Below are the code and all the weights of a small trained network. Each question names an input and a target symbol and asks about switching units off, where a switched-off unit gives its printed mean instead of its output.

import numpy as np


def w(rows, s, z=0):
    codes = np.array(rows[::2]) - 128.0
    scale = np.full(codes.shape[1], s)
    scale[-1] = z or s
    return codes * scale


def f(y):
    return np.maximum(y, 0)


def softmax(a):
    e = np.exp(a - a.max(-1, keepdims=True))
    return e / e.sum(-1, keepdims=True)


def log_softmax(a):
    a = a - a.max(-1, keepdims=True)
    return a - np.log(np.exp(a).sum(-1, keepdims=True))


def net(x, mask):
    ids = ['ΘΣΦγλμτ'.index(c) for c in x.split()]
    T = len(ids)
    res = E[ids] + P[:T]
    q, k, v = (res @ M[0].T for M in (Q, K, V))
    z = softmax(np.where(np.tri(T) > 0, q @ k.T / 3**0.5, -1e9)) @ v
    res = res + np.where(mask[0], z, O[0][:, -1]) @ O[0][:, :-1]
    y = f(res @ A[0][:, :-1].T + A[0][:, -1])
    res = res + np.where(mask[1:9], y, B[0][:, -1]) @ B[0][:, :-1]
    return log_softmax(res[-1] @ U[:, :-1].T + U[:, -1])


Q, K, V, O, A, B = {}, {}, {}, {}, {}, {}
E = w([
[151,203,153],'Θ',
[162,218,145],'Σ',
[216,134,230],'Φ',
[74,181,107],'γ',
[111,187,199],'λ',
[251,123,104],'μ',
[95,100,52],'τ',
],0.014)
P = w([
[149,215,214],'0',
[103,184,255],'1',
[83,173,240],'2',
[49,138,239],'3',
[24,125,219],'4',
[9,123,193],'5',
[13,140,141],'6',
[20,161,116],'7',
[44,190,92],'8',
[65,193,116],'9',
[77,203,124],'10',
],0.0059)
Q[0] = w([
[144,255,58],'H0',
[101,199,40],'H0',
[52,177,205],'H0',
],0.0087)
K[0] = w([
[161,187,1],'H0',
[131,172,48],'H0',
[75,28,37],'H0',
],0.0081)
V[0] = w([
[154,101,131],'H0',
[89,148,147],'H0',
[23,2,180],'H0',
],0.012)
O[0] = w([
[121,158,140,116],'H0',
[173,101,85,144],'H0',
[209,254,59,2],'H0',
],0.0092,0.0079)
A[0] = w([
[165,185,197,130],'N0',
[145,84,181,179],'N1',
[33,199,123,77],'N2',
[101,90,109,1],'N3',
[71,175,159,29],'N4',
[127,135,171,168],'N5',
[159,195,189,73],'N6',
[4,97,112,206],'N7',
],0.013,0.006)
B[0] = w([
[81,91,56,179],'N0',
[176,132,112,241],'N1',
[57,9,202,171],'N2',
[131,116,51,131],'N3',
[63,138,181,154],'N4',
[64,96,87,197],'N5',
[113,42,3,159],'N6',
[226,216,126,251],'N7',
],0.0082,0.011)
U = w([
[165,127,94,4],'Θ',
[201,88,158,90],'Σ',
[109,143,106,27],'Φ',
[158,220,17,178],'γ',
[50,130,116,93],'λ',
[15,181,196,136],'μ',
[71,66,2,44],'τ',
],0.0084,0.0049)

Each question gives the input, a string of symbols that net reads in full, and the target symbol t.
The units are the heads (3 rows each of Q, K, V and O) and the neurons (one row each of A and B). Each row of codes is followed by its name. A weight is (code - 128) times the scale printed after its matrix; where a second scale follows, it is the last column's (O, A, B and U).
mask holds one flag per unit, heads first, then neurons. A switched-off unit (its flag False) gives its mean, the last column of its rows in O or B, instead of its output. The means were averaged over made-up inputs and are rounded, as every weight is.
A unit's drop is (log p(t) with every unit on - log p(t) with that unit switched off) / (log p(t) with every unit on - log p(t) with every unit switched off).
The circuit of an input: a set's keep is (log p(t) with only the set's units on - log p(t) with every unit switched off) / (log p(t) with every unit on - log p(t) with every unit switched off). Starting from all 9 units, units are removed one at a time, each time the one whose removal leaves the highest keep (on an exact tie, the one counted first), for as long as the keep stays at least 0.8.
units of the circuit, in order: the units of the circuit, biggest drop first
top k neurons: the k neurons with the biggest drops, biggest first
drop of u: that unit's drop, to one decimal
input λ γ Θ τ τ μ Φ Φ Φ Φ, target τ: units of the circuit, in order => [N7; N6; N0; H0]
input μ Σ τ λ, target τ: units of the circuit, in order => [H0; N6; N0]
input Σ Φ τ τ Φ Θ, target τ: top 2 neurons => [N6; N7]
input τ μ γ τ Θ λ τ Θ Θ, target τ: units of the circuit, in order => [H0; N7; N6; N0]
input γ μ μ Θ μ Φ μ Φ μ Σ, target μ: units of the circuit, in order => [H0; N4]
input λ Σ λ Θ τ γ Σ, target τ: units of the circuit, in order => [H0; N7; N6; N0]
input Σ Θ μ γ τ τ τ Φ, target τ: top neuron => [N7]
input μ γ τ, target γ: top 2 neurons => [N7; N2]
input Φ Σ λ γ Θ τ λ, target τ: drop of N0 => 0.2
input λ τ Φ μ μ Σ μ μ Σ, target μ: drop of N2 => 0.2
input Σ τ μ γ μ μ τ τ Θ Σ, target τ: drop of N7 => 0.5
